Below is a small trained network, with its code and all its weights. Each question gives an input and a target symbol and asks what happens when units are switched off, that is, made to give their printed mean instead of their output.

import numpy as np


def w(rows, s, z=0):
    codes = np.array(rows[::2]) - 128.0
    scale = np.full(codes.shape[1], s)
    scale[-1] = z or s
    return codes * scale


def f(y):
    return y / 2 * (1 + np.tanh(0.7978845608 * (y + 0.044715 * y**3)))


def softmax(a):
    e = np.exp(a - a.max(-1, keepdims=True))
    return e / e.sum(-1, keepdims=True)


def log_softmax(a):
    a = a - a.max(-1, keepdims=True)
    return a - np.log(np.exp(a).sum(-1, keepdims=True))


def net(x, mask):
    ids = ['ΓΘΠαβδεζηλμξτφω'.index(c) for c in x.split()]
    T = len(ids)
    res = E[ids] + P[:T]
    u = 0
    for l in range(3):
        r = res
        for j in range(3):
            rows = slice(3 * j, 3 * j + 3)
            q, k, v = (r @ M[l][rows].T for M in (Q, K, V))
            z = softmax(np.where(np.tri(T) > 0, q @ k.T / 3**0.5, -1e9)) @ v
            o = O[l][rows]
            res = res + np.where(mask[u + j], z, o[:, -1]) @ o[:, :-1]
        u += 3
        y = f(res @ A[l][:, :-1].T + A[l][:, -1])
        res = res + np.where(mask[u : u + 4], y, B[l][:, -1]) @ B[l][:, :-1]
        u += 4
    return log_softmax(res[-1] @ U[:, :-1].T + U[:, -1])


Q, K, V, O, A, B = {}, {}, {}, {}, {}, {}
E = w([
[103,168,46,122],'Γ',
[123,89,48,191],'Θ',
[135,105,66,185],'Π',
[137,135,71,184],'α',
[141,162,51,187],'β',
[131,187,53,157],'δ',
[146,79,84,218],'ε',
[152,88,54,250],'ζ',
[140,80,101,196],'η',
[131,182,73,150],'λ',
[102,121,117,121],'μ',
[118,101,106,142],'ξ',
[124,85,131,117],'τ',
[105,111,171,79],'φ',
[132,27,209,111],'ω',
],0.013)
P = w([
[140,137,155,140],'0',
[194,90,106,94],'1',
[35,139,137,153],'2',
[138,125,119,129],'3',
[198,84,75,72],'4',
[15,120,144,166],'5',
[137,127,120,135],'6',
[204,78,53,57],'7',
[7,127,161,179],'8',
[135,129,119,132],'9',
[210,78,31,42],'10',
[11,135,187,207],'11',
[135,132,118,130],'12',
],0.016)
Q[0] = w([
[38,97,50,195],'0.h0',
[2,115,71,241],'0.h0',
[29,142,42,79],'0.h0',
[191,156,120,82],'0.h1',
[149,116,124,206],'0.h1',
[32,126,104,135],'0.h1',
[98,227,98,158],'0.h2',
[103,131,104,114],'0.h2',
[52,189,152,82],'0.h2',
],0.0092)
K[0] = w([
[250,83,96,72],'0.h0',
[168,92,42,76],'0.h0',
[234,93,80,63],'0.h0',
[161,119,116,118],'0.h1',
[137,120,120,179],'0.h1',
[64,134,115,122],'0.h1',
[86,130,170,140],'0.h2',
[92,137,114,113],'0.h2',
[55,110,95,141],'0.h2',
],0.012)
V[0] = w([
[194,90,95,104],'0.h0',
[174,135,116,116],'0.h0',
[10,157,126,174],'0.h0',
[57,137,98,136],'0.h1',
[174,114,97,88],'0.h1',
[125,155,149,129],'0.h1',
[88,99,121,102],'0.h2',
[148,118,127,52],'0.h2',
[71,137,144,154],'0.h2',
],0.013)
O[0] = w([
[209,120,239,141,255],'0.h0',
[204,157,227,144,177],'0.h0',
[21,176,2,121,11],'0.h0',
[176,128,218,159,176],'0.h1',
[123,100,45,27,111],'0.h1',
[129,119,104,209,106],'0.h1',
[172,76,77,212,135],'0.h2',
[105,99,93,90,95],'0.h2',
[127,113,121,234,128],'0.h2',
],0.0052,0.0097)
A[0] = w([
[28,154,192,242,2],'0.n0',
[151,238,182,148,143],'0.n1',
[219,254,59,66,173],'0.n2',
[110,195,41,27,75],'0.n3',
],0.0077,0.0051)
B[0] = w([
[39,52,153,120,245],'0.n0',
[135,2,156,161,255],'0.n1',
[169,66,143,126,206],'0.n2',
[179,128,198,91,202],'0.n3',
],0.0088,0.008)
Q[1] = w([
[169,184,11,150],'1.h0',
[111,56,163,175],'1.h0',
[85,120,165,140],'1.h0',
[58,150,116,124],'1.h1',
[189,145,114,191],'1.h1',
[75,175,171,92],'1.h1',
[188,123,194,243],'1.h2',
[113,143,49,148],'1.h2',
[180,254,78,128],'1.h2',
],0.0066)
K[1] = w([
[68,209,134,169],'1.h0',
[164,46,80,118],'1.h0',
[196,113,135,102],'1.h0',
[122,102,136,108],'1.h1',
[143,107,98,111],'1.h1',
[91,99,130,156],'1.h1',
[121,9,141,119],'1.h2',
[123,164,132,123],'1.h2',
[45,169,164,163],'1.h2',
],0.011)
V[1] = w([
[185,168,117,151],'1.h0',
[2,71,215,150],'1.h0',
[97,106,200,57],'1.h0',
[107,155,214,115],'1.h1',
[68,102,202,114],'1.h1',
[137,153,172,89],'1.h1',
[91,147,227,78],'1.h2',
[211,166,106,203],'1.h2',
[63,119,56,213],'1.h2',
],0.0088)
O[1] = w([
[68,89,160,27,124],'1.h0',
[202,157,150,196,70],'1.h0',
[148,116,95,236,199],'1.h0',
[135,117,90,242,125],'1.h1',
[107,155,88,229,138],'1.h1',
[165,150,123,142,140],'1.h1',
[91,214,26,185,179],'1.h2',
[75,59,153,40,110],'1.h2',
[187,191,254,39,1],'1.h2',
],0.0067,0.01)
A[1] = w([
[35,151,199,255,1],'1.n0',
[3,82,164,47,88],'1.n1',
[246,97,86,90,218],'1.n2',
[161,117,80,178,63],'1.n3',
],0.0065,0.0076)
B[1] = w([
[194,87,102,58,251],'1.n0',
[56,132,133,77,198],'1.n1',
[101,128,50,107,245],'1.n2',
[106,101,143,2,169],'1.n3',
],0.0095,0.014)
Q[2] = w([
[216,159,151,143],'2.h0',
[154,132,133,62],'2.h0',
[128,135,245,106],'2.h0',
[94,144,89,51],'2.h1',
[190,124,185,80],'2.h1',
[97,158,158,150],'2.h1',
[228,71,143,157],'2.h2',
[138,143,129,175],'2.h2',
[192,178,140,134],'2.h2',
],0.012)
K[2] = w([
[120,77,139,131],'2.h0',
[91,143,123,106],'2.h0',
[149,98,96,58],'2.h0',
[150,245,85,58],'2.h1',
[178,96,155,94],'2.h1',
[126,186,168,147],'2.h1',
[192,76,56,92],'2.h2',
[167,127,150,80],'2.h2',
[214,101,120,149],'2.h2',
],0.012)
V[2] = w([
[129,151,179,136],'2.h0',
[189,180,52,52],'2.h0',
[135,122,107,41],'2.h0',
[219,132,212,202],'2.h1',
[99,224,248,115],'2.h1',
[253,90,176,24],'2.h1',
[27,167,46,177],'2.h2',
[202,110,98,87],'2.h2',
[56,154,61,36],'2.h2',
],0.0055)
O[2] = w([
[192,131,151,105,110],'2.h0',
[29,214,147,199,118],'2.h0',
[139,167,57,175,137],'2.h0',
[58,111,93,155,94],'2.h1',
[185,55,128,156,3],'2.h1',
[4,220,211,140,186],'2.h1',
[105,184,174,107,102],'2.h2',
[76,81,140,147,178],'2.h2',
[53,138,208,116,157],'2.h2',
],0.0048,0.026)
A[2] = w([
[101,107,193,94,24],'2.n0',
[107,129,133,209,187],'2.n1',
[154,241,167,157,254],'2.n2',
[144,78,249,171,62],'2.n3',
],0.012,0.0074)
B[2] = w([
[131,191,104,119,222],'2.n0',
[118,134,112,204,171],'2.n1',
[177,222,250,106,136],'2.n2',
[178,132,126,117,254],'2.n3',
],0.02,0.016)
U = w([
[69,35,101,54,184],'Γ',
[134,127,77,92,182],'Θ',
[186,173,59,120,99],'Π',
[117,142,156,140,220],'α',
[63,180,120,121,109],'β',
[21,141,137,188,198],'δ',
[191,191,149,126,72],'ε',
[148,192,122,65,2],'ζ',
[172,255,61,198,40],'η',
[43,76,134,149,175],'λ',
[144,89,126,149,154],'μ',
[113,160,32,218,54],'ξ',
[177,121,123,158,134],'τ',
[98,25,176,133,192],'φ',
[228,89,148,80,26],'ω',
],0.0096,0.0087)

Each question gives the input, a string of symbols that net reads in full, and the target symbol t.
The units are the heads (3 rows each of Q, K, V and O) and the neurons (one row each of A and B). Each row of codes is followed by its name. A weight is (code - 128) times the scale printed after its matrix; where a second scale follows, it is the last column's (O, A, B and U).
mask holds one flag per unit, layer by layer, with each layer's heads first. A switched-off unit (its flag False) gives its mean, the last column of its rows in O or B, instead of its output. The means were averaged over made-up inputs and are rounded, as every weight is.
A unit's drop is (log p(t) with every unit on - log p(t) with that unit switched off) / (log p(t) with every unit on - log p(t) with every unit switched off).
unit that matters most: the unit with the biggest drop
top k neurons: the k neurons with the biggest drops, biggest first
k most important neurons of layer l: the k neurons of layer l with the biggest drops, biggest first
heads that matter: for each layer, one digit per head in row order, 1 if its drop is at least 0.15 and else 0, layers parted by /
input ω τ ω δ β, target Γ: top 2 neurons : 2.n0; 2.n3
input Γ τ ζ, target τ: heads that matter : 111 / 001 / 010
input τ ζ Γ β μ Π ζ β ζ τ, target δ: top 3 neurons : 1.n0; 0.n1; 2.n3
input ω φ δ μ φ Γ ζ ξ Γ Π μ φ λ, target η: unit that matters most : 1.n0
input τ λ Θ ζ ω β Γ ζ τ, target ζ: heads that matter : 100 / 101 / 000
input τ ζ ω ε β τ, target β: 3 most important neurons of layer 0 : 0.n0; 0.n1; 0.n2
input ζ β δ ζ φ β φ φ ε, target φ: heads that matter : 111 / 101 / 010
input β Γ α, target Γ: heads that matter : 011 / 101 / 010
input φ ξ β, target ξ: top 2 neurons : 0.n0; 2.n1
input β ξ φ Θ α ζ λ ω ε, target ω: top 3 neurons : 1.n0; 0.n3; 2.n3
input ζ Γ β ζ δ ζ β, target ω: heads that matter : 000 / 101 / 110
input β η η δ φ Π, target φ: heads that matter : 111 / 101 / 000
input Γ β ζ ω μ ζ ε, target ε: top 4 neurons : 0.n0; 0.n1; 1.n0; 2.n2
input η ε ξ ω δ, target Γ: top 2 neurons : 0.n2; 2.n0
input β ξ α ξ Γ μ φ δ τ φ, target η: heads that matter : 100 / 101 / 000
input τ ζ δ ζ φ ζ Γ ζ β, target ζ: 3 most important neurons of layer 0 : 0.n0; 0.n1; 0.n3
input ξ ζ Γ ω δ δ, target δ: 2 most important neurons of layer 1 : 1.n2; 1.n1
input ω Γ δ ω, target ξ: top 3 neurons : 0.n1; 1.n0; 0.n0
input Θ ξ δ μ ζ, target Γ: unit that matters most : 2.n0
input τ δ ζ δ ζ β φ δ ζ μ λ, target Γ: heads that matter : 100 / 001 / 001
input α δ ζ, target δ: unit that matters most : 0.n0
input ξ α λ ζ τ ζ ζ ξ Γ, target ξ: top 4 neurons : 0.n3; 0.n0; 1.n2; 2.n1
input λ μ β φ η ζ, target η: top 2 neurons : 2.n0; 2.n3
input δ Γ λ δ α Γ Γ β ω Θ, target ξ: heads that matter : 100 / 101 / 010
input λ ω ζ λ ζ φ β α μ β φ Γ, target φ: top 2 neurons : 0.n3; 0.n2
input β ω φ λ ζ δ φ Π ζ ξ Θ, target Γ: heads that matter : 111 / 001 / 001
input ω φ Γ ω α Θ ζ φ λ ζ, target η: top 2 neurons : 1.n0; 0.n1
input Γ ω ε δ β μ β φ δ, target φ: 2 most important neurons of layer 0 : 0.n3; 0.n2
input ω ζ φ δ ε, target Γ: top 4 neurons : 2.n0; 2.n3; 2.n1; 1.n2
input μ β μ φ Γ μ φ, target η: 2 most important neurons of layer 1 : 1.n0; 1.n2
